[[ 11  44 -28  17  25]
 [-27  -3  -1  10  -8]
 [-22   6   5  -8 -12]] -> 5

[[-42 -12  -4  20]
 [-15 -19 -39  19]
 [-15  12  42  -7]] -> 42

[[-25 -17 -44 -14]
 [-29  27  32  36]
 [ 32 -11  22  32]] -> 22

[[ -2   5  50 -43   1  -1 -25]
 [-37  14  -5  31  -4  31  31]
 [ 40  16 -42 -16 -43   6 -37]] -> -42

[[ -7 -35  16  40]
 [  9  -9  15 -19]
 [ -9  -1  19  14]] -> 19

[[-36  47   5 -18 -20  -9]
 [-10 -18 -10  16   4 -39]
 [ 29  14  20  -6  12  52]] -> 20

[[-29 -17  33 -31  23  29]
 [ 41  -9  11 -39  24 -36]
 [ 16   2  52  18 -33  33]] -> 52
---
((31, -19, 19, 48, 11), (22, -28, 4, 19, 11), (24, -16, 37, 29, 11)) Answer: 19
((7440, 6219, 1898, 6540), (6315, 5484, 5785, 2724), (8398, 5852, 1753, 3434)) Answer: 1898
((4563, 6294, 6410, 6975, 4527, 1767), (4157, 8529, 5322, 8311, 1874, 2207), (7687, 2814, 2723, 7755, 7980, 3119)) Answer: 6410
((3, 6, 4, 3, 5, 2, 5), (4, 4, 4, 2, 3, 5, 5), (4, 4, 7, 5, 2, 4, 4)) Answer: 4
((6490, 4689, 5499, 5397, 4671), (8694, 3741, 7360, 5360, 1924), (4209, 6536, 2304, 3719, 8405)) Answer: 5499
((8961, 6908, 8083, 8646), (6629, 6507, 6544, 6662), (3209, 5974, 4545, 3611)) Answer: 8083
((-454, 448, 539, -826, 482, 41), (338, 637, -658, -295, -76, -498), (-644, -283, -220, 205, 679, -721)) Answer: 539
((-7, -13, -15, -45, 32, -17, -19), (-1, 5, 7, 37, -41, 9, 11), (-8, -13, -15, -44, 32, -17, -18)) Answer: -15
((4, 6, 6, 6), (7, 4, 1, 1), (1, 7, 7, 8)) Answer: 6
((1, 3, 4, 8, 5, 4, 5), (3, 2, 1, 5, 5, 5, 4), (7, 2, 2, 1, 5, 5, 3)) Answer: 4
---
[ 43 -11  28 -16  11 -45] result: 11

[[ 36   2 -16  42   3]
 [ -5  10 -35 -17  15]] result: -17

[ 22 -41  52 -54  40] result: -54

[-3 44 -2 -9] result: -2

[-15  -3 -47  23  -2] result: 23

[  4  42  -8 -49 -24] result: -49

[ 12  43 -48  39] result: -48

[-24  35  46  26  38] result: 26

[-52  32  -6  21] result: -6
---
[-11 -53 -42 -21  52  24] gives -42

[[ -5   8 -11  -2 -15  -9]
 [ -9  24 -18  -4 -23 -16]
 [-13   2 -53 -10 -42 -36]] gives -53

[  9  32  12 -11  52  36] gives 12

[[ 17  -3 -24 -45  11 -12]
 [-31 -25 -12  13 -29   0]
 [  8  28   9 -11  -7   6]] gives 9

[  6 -38  21 -46 -25  -5] gives 21

[[ 15 -32 -35 -40  26 -20]
 [ -1 -14 -15   2  13  14]
 [ 40  -4  44  25  15 -47]] gives 44

[[ 29  -8 -46  34  15   6]
 [-45   6  36 -40   3   2]] gives 36
---
[-50 -26  43  47] ⇒ -50, 47

[ 44   2 -16  -9] ⇒ 44, -9

[[ -6   0  28 -45  39]
 [-41  25  -9   8 -27]
 [-15  27  -1  40  23]] ⇒ -6, 23

[[ 10  33 -21   5  13   9 -21]
 [ 26  21   5 -40 -12 -15   1]] ⇒ 10, 1

[[ 33  -4   3  10 -42  -3]
 [ -6  -3  19 -49 -19   8]
 [ -7  18  34 -32   5 -23]] ⇒ 33, -23

[ 12 -29 -16   7  24 -40 -26] ⇒ 12, -26
---
array([[  3, -41,   3,  33,   3,  23],
       [ -8, -18, -17,   3,  11,  11],
       [  8, -27, -22,  14,  23,  17]]) => -27

array([[ 30,  24,  30, -10,  19,  -4,  -1],
       [ -2,   0, -13,  -1, -13, -13,   1],
       [ -5,  -2,  -6,  31,  51,   3, -13]]) => -2

array([[-31,  -3,  -1,   1, -10,   5,  25],
       [ -7, -41,  -2,   0,  10, -26,  17],
       [-27,   6,   1,   0, -15,  18,  -7]]) => 6

array([[ 22, -10,   3,  -3,  -4,   5,  33],
       [-31, -19,   4, -19,  55,  39,  33],
       [ 19,  -2,   4,  -9, -11,   6,  33]]) => -2

array([[ 11,  -2, -13,  21,  22],
       [-10,   7, -26,  22,  16],
       [ -2,   8,   2, -50,  32]]) => 8

array([[ 35,  -2,   7,   7, -24],
       [ 23,  21, -26,  -1,  26],
       [ 52,  22,  12,  -3, -17]]) => 22

array([[-34,  45, -18,  51,   2, -34],
       [ -8, -14, -13,  10,   7,   9],
       [  0,   0,   0,   0,   0,   0]]) => 0
---
11	21	33	-33
-15	0	40	21
-13	-15	29	17
==> -33

25	28	28	12	-19	8
22	-17	18	52	-7	2
-39	-36	1	-32	14	-4
==> 8

-10	-16	18	-4	-42
20	-42	-17	-12	-4
33	2	-5	32	-13
==> -42

26	-15	-8	-2	1
-6	-9	-52	15	-11
3	-25	-3	-22	-22
==> 1

29	-31	12	-4	-6
8	9	50	-2	16
51	-46	27	-4	-8
==> -6

-2	-9	51	-1
20	-5	19	4
5	25	-16	-23
==> -1

3	-9	-7	49
-37	19	38	-27
55	39	-21	12
==> 49

19	-8	-17	-52
41	-38	35	-7
14	-17	33	-35
==> -52
---
[[-0.142, 0.085, 0.082, 0.104], [-0.149, 0.117, -0.031, 0.145]] yields 0.117
[[-0.8, -2.0, -1.0, 1.6], [2.0, 0.0, 1.1, 1.0], [-0.8, -0.9, 1.3, -1.3]] yields 0.0
[[6.56, 17.38, 8.47, -19.25], [6.97, 16.46, 8.46, -19.25]] yields 16.46
[[-14.437, -0.577, 15.198, 13.024], [-10.797, -5.720, 19.823, 1.883]] yields -5.720
[[-25.1, -159.0, 25.2, -131.1], [-89.1, -11.3, 138.1, -183.0], [-69.1, -97.4, -5.5, 15.5]] yields -11.3
[[-0.2, -1.1, 1.1, 2.0], [1.6, 1.3, -0.3, -1.3]] yields 1.3
[[0.17, -1.41, -2.09, 1.54], [-0.64, -1.88, -1.67, 0.41]] yields -1.88
---
0.3,0.5,-0.6,-1.0,1.2,-0.5 ==> 0.5

8.0,4.2,21.7,0.7
1.5,-6.3,-12.2,17.2
-14.0,13.2,14.4,-0.4
==> 4.2

-176.42,-14.70,159.74,-201.08,145.69,-180.48
-168.30,9.43,19.38,-145.67,240.30,-184.09
77.74,93.31,21.05,5.69,-221.02,-49.66
==> -14.70

-42.05,141.05,-166.98,-8.58,48.99 ==> 141.05

-123.141,-91.723,-50.656,123.211,85.647,-30.605
-187.616,53.050,-24.415,-58.504,-29.853,-72.447
==> -91.723

14.4,5.5,7.2,-12.9,-2.3,15.1,14.0 ==> 5.5

-81.33,75.62,-27.66,-93.58,-16.49,117.92,-81.33
159.93,82.47,-70.48,42.61,35.63,-26.67,159.93
90.03,-15.62,62.05,-159.75,-10.41,95.64,90.03
==> 75.62

0.399,-1.385,1.025,1.188,0.563 ==> -1.385
---
0.10,-0.02,-0.09,-0.08,-0.11,-0.07 ans = -0.09

0.01,0.06,-0.18,0.01,0.07
0.04,0.08,0.12,-0.01,0.05
ans = -0.18

-0.131,-0.131,-0.088,-0.150,0.134 ans = -0.088

-195.952,192.026,33.277,-47.855,31.455,186.741 ans = 33.277

-2.30,-0.50,-11.29,15.06,0.63 ans = -11.29

0.09,-0.08,0.13,-0.13,0.12,-0.09,-0.03 ans = 0.13

-50.75,83.64,63.60,87.45
-119.61,76.00,23.46,109.71
ans = 63.60
---
(0.01, 0.10, 0.15, 0.10, -0.10) 0.01, -0.10
(12.6, 11.8, 8.1, -14.5, -9.2, 5.8) 12.6, 5.8
((-0.040, -0.085, -0.175, 0.215), (-0.044, -0.084, -0.184, 0.213), (0.076, 0.095, 0.132, -0.015)) -0.040, -0.015
((5.971, 11.463, 7.133, 1.383, 5.886), (8.295, 214.837, 30.083, 41.680, 58.113), (-15.585, -120.399, 71.464, 73.357, 23.286)) 5.971, 23.286
(-11.3, -34.8, 6.8, 67.7, 144.8, -122.2, 74.8) -11.3, 74.8
(-0.2, 0.4, -0.7, -1.5, 1.3) -0.2, 1.3
(-77.780, 94.690, 139.150, -171.234, -153.082, -89.680, -159.533) -77.780, -159.533
(0.176, 0.091, -0.001, -0.133, -0.014) 0.176, -0.014
(0.035, 0.579, -0.965, 0.352, 1.026, -1.175) 0.035, -1.175
---
[ 25   5 -27  49 -11  37] ==> -11

[[5007 9521 6536 5915 9521 5461]
 [5465 3060 5861 6593 3060 5648]
 [4787 7756 5383 3483 7756 5844]] ==> 7756

[523 679 182 785 297] ==> 785

[3 8 2 7 5] ==> 7

[ -24  639 -535  670] ==> -535

[[179  67 140  72 128  61 106]
 [102 121  78  32  24  85 205]
 [ 51  89 132  86  64  63 220]] ==> 63
---
[[63 51 50 40 53 56 66]
 [82 62 60 56 20 70 93]
 [62 59 53 67 35 51 54]] >> 51

[[8774 4383 4549 2376]
 [8507 6359 8339 5077]] >> 8339

[[4838 2387 1081 5390]
 [4592 1870 9455 6613]] >> 9455

[  6 233 184 175 158] >> 175

[[86 86 90 47 62 90]
 [66 63 72 37 57 16]] >> 57

[[422 286 401 109]
 [862 544 715 456]] >> 715

[[-47  18   1 -47  12 -25]
 [-19  40  -4 -19  -5 -36]
 [ -8 -12 -35  -8 -27  31]] >> -27
---
[33, -38, -8, -32] ⇒ -8
[1308, 1068, 2906, 5635, 8103, 7071, 8818] ⇒ 7071
[69, 543, 283, 437, -529, -65, 321] ⇒ -65
[2426, 1991, 7603, 9866] ⇒ 7603
[43, 11, 247, 59] ⇒ 247
[77, 0, 14, 37, 47, 22] ⇒ 47
